In the rows, 128 means zero.
Each row has two labels, one from each of two sets.
|  84 | 113 | 154 | 139 | 128 |  75 | 133 | 115 | 118 | 146 | 134 | 151 | 127 | 150 | 123 | 148 | 118 | 141 | 127 | 145 |  87 | 112 | 163 | 125 | 157 | 170 | 107 | 115 | 129 | 121 | 156 | 180 |  87 | 107 | 124 | 105 | 142 | 149 | 131 | 130 | 153 | 111 | 193 | 139 | 115 | 121 | 116 |  96 | 102 | 143 | 120 | 156 | 133 | 137 | 140 | -> R + <34>
| 107 | 115 | 129 | 137 |  93 | 112 | 136 | 110 | 110 | 148 | 111 | 126 | 144 | 124 | 129 | 137 | 109 | 139 | 125 | 129 | 122 | 127 | 178 | 126 | 148 | 144 | 119 | 126 |  89 | 100 | 156 | 142 | 102 | 113 | 162 | 151 | 128 | 142 | 127 | 115 | 115 | 100 | 167 | 133 | 104 | 130 | 114 | 123 | 150 | 124 | 125 | 131 | 126 | 127 | 123 | -> R + <32>
| 101 | 116 | 123 | 149 |  87 | 119 | 137 | 103 | 110 | 146 | 107 | 133 | 143 | 140 | 130 | 124 | 125 | 129 | 129 | 119 | 113 | 103 | 175 | 135 | 167 | 146 | 129 | 112 |  96 | 117 | 144 | 146 |  93 | 137 | 141 | 156 | 127 | 143 | 127 | 110 | 112 |  93 | 158 | 127 | 106 | 130 | 118 | 123 | 163 | 116 | 135 | 136 | 126 | 128 | 130 | -> R + <28>
| 130 | 102 | 140 | 138 | 103 | 106 | 142 | 107 | 118 | 153 | 114 | 136 | 140 | 120 | 134 | 127 | 122 | 134 | 133 | 150 |  93 | 111 | 174 | 129 | 155 | 159 | 115 | 130 |  98 | 108 | 156 | 165 |  82 | 108 | 133 | 134 | 122 | 139 | 144 | 126 | 126 | 106 | 178 | 138 |  97 | 127 | 109 | 106 | 113 | 127 | 119 | 144 | 136 | 131 | 127 | -> R + <34>
|  51 | 133 | 142 | 124 | 118 | 110 | 120 |  98 | 117 | 117 | 144 | 119 | 141 | 141 | 132 | 151 | 126 | 135 | 138 | 133 | 107 | 124 | 158 | 131 | 135 | 145 |  86 | 127 | 107 | 118 | 148 | 138 | 134 | 116 | 119 | 139 | 135 | 133 | 129 | 128 | 134 | 118 | 177 | 125 |  96 | 127 | 137 | 107 | 144 | 127 | 135 | 136 | 135 | 130 | 139 | -> R + <34>
| 119 | 112 | 125 | 120 |  92 | 100 | 136 | 112 | 115 | 139 | 120 | 139 | 151 |  90 | 119 | 137 | 116 | 139 | 126 | 131 | 112 | 116 | 152 | 140 | 139 | 136 | 104 | 138 | 103 |  89 | 156 | 154 | 104 | 123 | 140 | 135 | 148 | 155 | 136 | 131 | 128 |  97 | 177 | 137 | 111 | 138 |  95 | 109 | 106 | 143 | 119 | 146 | 129 | 144 | 129 | -> R + <25>
| 106 |  99 | 137 | 136 | 114 | 102 | 124 | 108 | 115 | 150 | 106 | 132 | 142 | 137 | 129 | 148 | 111 | 128 | 127 | 130 | 105 | 112 | 185 | 122 | 157 | 157 | 124 | 136 | 101 | 113 | 138 | 161 |  79 | 127 | 128 | 118 | 143 | 141 | 129 | 115 | 140 | 104 | 168 | 122 | 122 | 127 | 118 | 106 | 122 | 129 | 128 | 151 | 137 | 135 | 138 | -> R + <34>
|  91 | 140 | 108 | 135 |  88 | 112 | 124 | 102 | 116 | 147 | 106 | 136 | 149 | 120 | 143 | 131 | 130 | 140 | 125 | 152 | 124 | 119 | 188 | 130 | 167 | 119 | 111 | 123 |  91 |  90 | 152 | 145 | 125 | 122 | 150 | 158 | 137 | 152 | 134 | 105 | 119 |  88 | 188 | 119 |  84 | 130 | 127 | 139 | 183 | 114 | 124 | 131 | 139 | 130 | 125 | -> R + <25>
| 137 | 104 | 139 | 135 | 106 | 116 | 147 | 126 | 125 | 146 | 116 | 126 | 129 | 154 | 120 | 132 | 129 | 118 | 122 | 146 | 104 | 121 | 187 | 133 | 158 | 169 | 130 | 131 | 105 | 124 | 144 | 155 |  85 | 114 | 122 | 129 |  97 | 144 | 127 | 132 | 121 | 119 | 141 | 127 |  79 | 130 | 126 | 119 | 154 | 111 | 107 | 152 | 144 | 125 | 138 | -> V + <34>
|  75 | 119 | 124 | 143 |  77 | 107 | 129 | 110 | 105 | 150 | 100 | 131 | 138 | 143 | 129 | 121 | 105 | 129 | 122 | 125 | 106 | 121 | 150 | 131 | 157 | 168 | 162 | 121 |  89 |  98 | 159 | 163 |  95 | 122 | 134 | 140 | 137 | 164 | 131 | 117 | 127 |  92 | 162 | 137 |  97 | 122 | 113 | 131 | 143 | 126 | 149 | 145 | 119 | 150 | 121 | -> R + <32>
| 108 | 126 | 142 | 135 | 112 | 105 | 128 | 115 | 132 | 134 | 109 | 124 | 133 | 112 | 124 | 141 | 106 | 135 | 124 | 136 | 110 | 122 | 162 | 123 | 131 | 131 | 118 | 136 | 110 | 110 | 143 | 153 | 106 | 113 | 122 | 130 | 147 | 150 | 132 | 149 | 138 | 116 | 161 | 134 | 104 | 136 | 113 | 103 | 113 | 131 | 125 | 142 | 136 | 136 | 134 | -> R + <34>
| 109 | 117 | 137 | 128 | 123 |  94 | 131 | 109 | 123 | 142 | 106 | 148 | 134 | 127 | 135 | 147 | 121 | 138 | 128 | 135 | 102 | 108 | 165 |  99 | 167 | 161 | 117 | 132 | 126 | 108 | 148 | 162 |  89 | 126 | 143 | 126 | 135 | 154 | 136 | 113 | 128 | 119 | 151 | 134 | 112 | 120 | 108 |  99 | 134 | 130 | 136 | 146 | 135 | 125 | 157 | -> R + <34>
| 111 | 108 | 135 | 130 | 123 | 104 | 131 | 113 | 125 | 140 | 117 | 134 | 141 | 132 | 129 | 143 | 127 | 123 | 133 | 125 |  91 | 116 | 179 | 136 | 161 | 148 | 110 | 125 | 135 | 110 | 139 | 171 |  90 | 121 | 138 | 116 | 133 | 155 | 137 | 117 | 125 | 109 | 169 | 130 | 106 | 134 | 117 | 107 | 125 | 124 | 111 | 149 | 135 | 133 | 120 | -> R + <34>
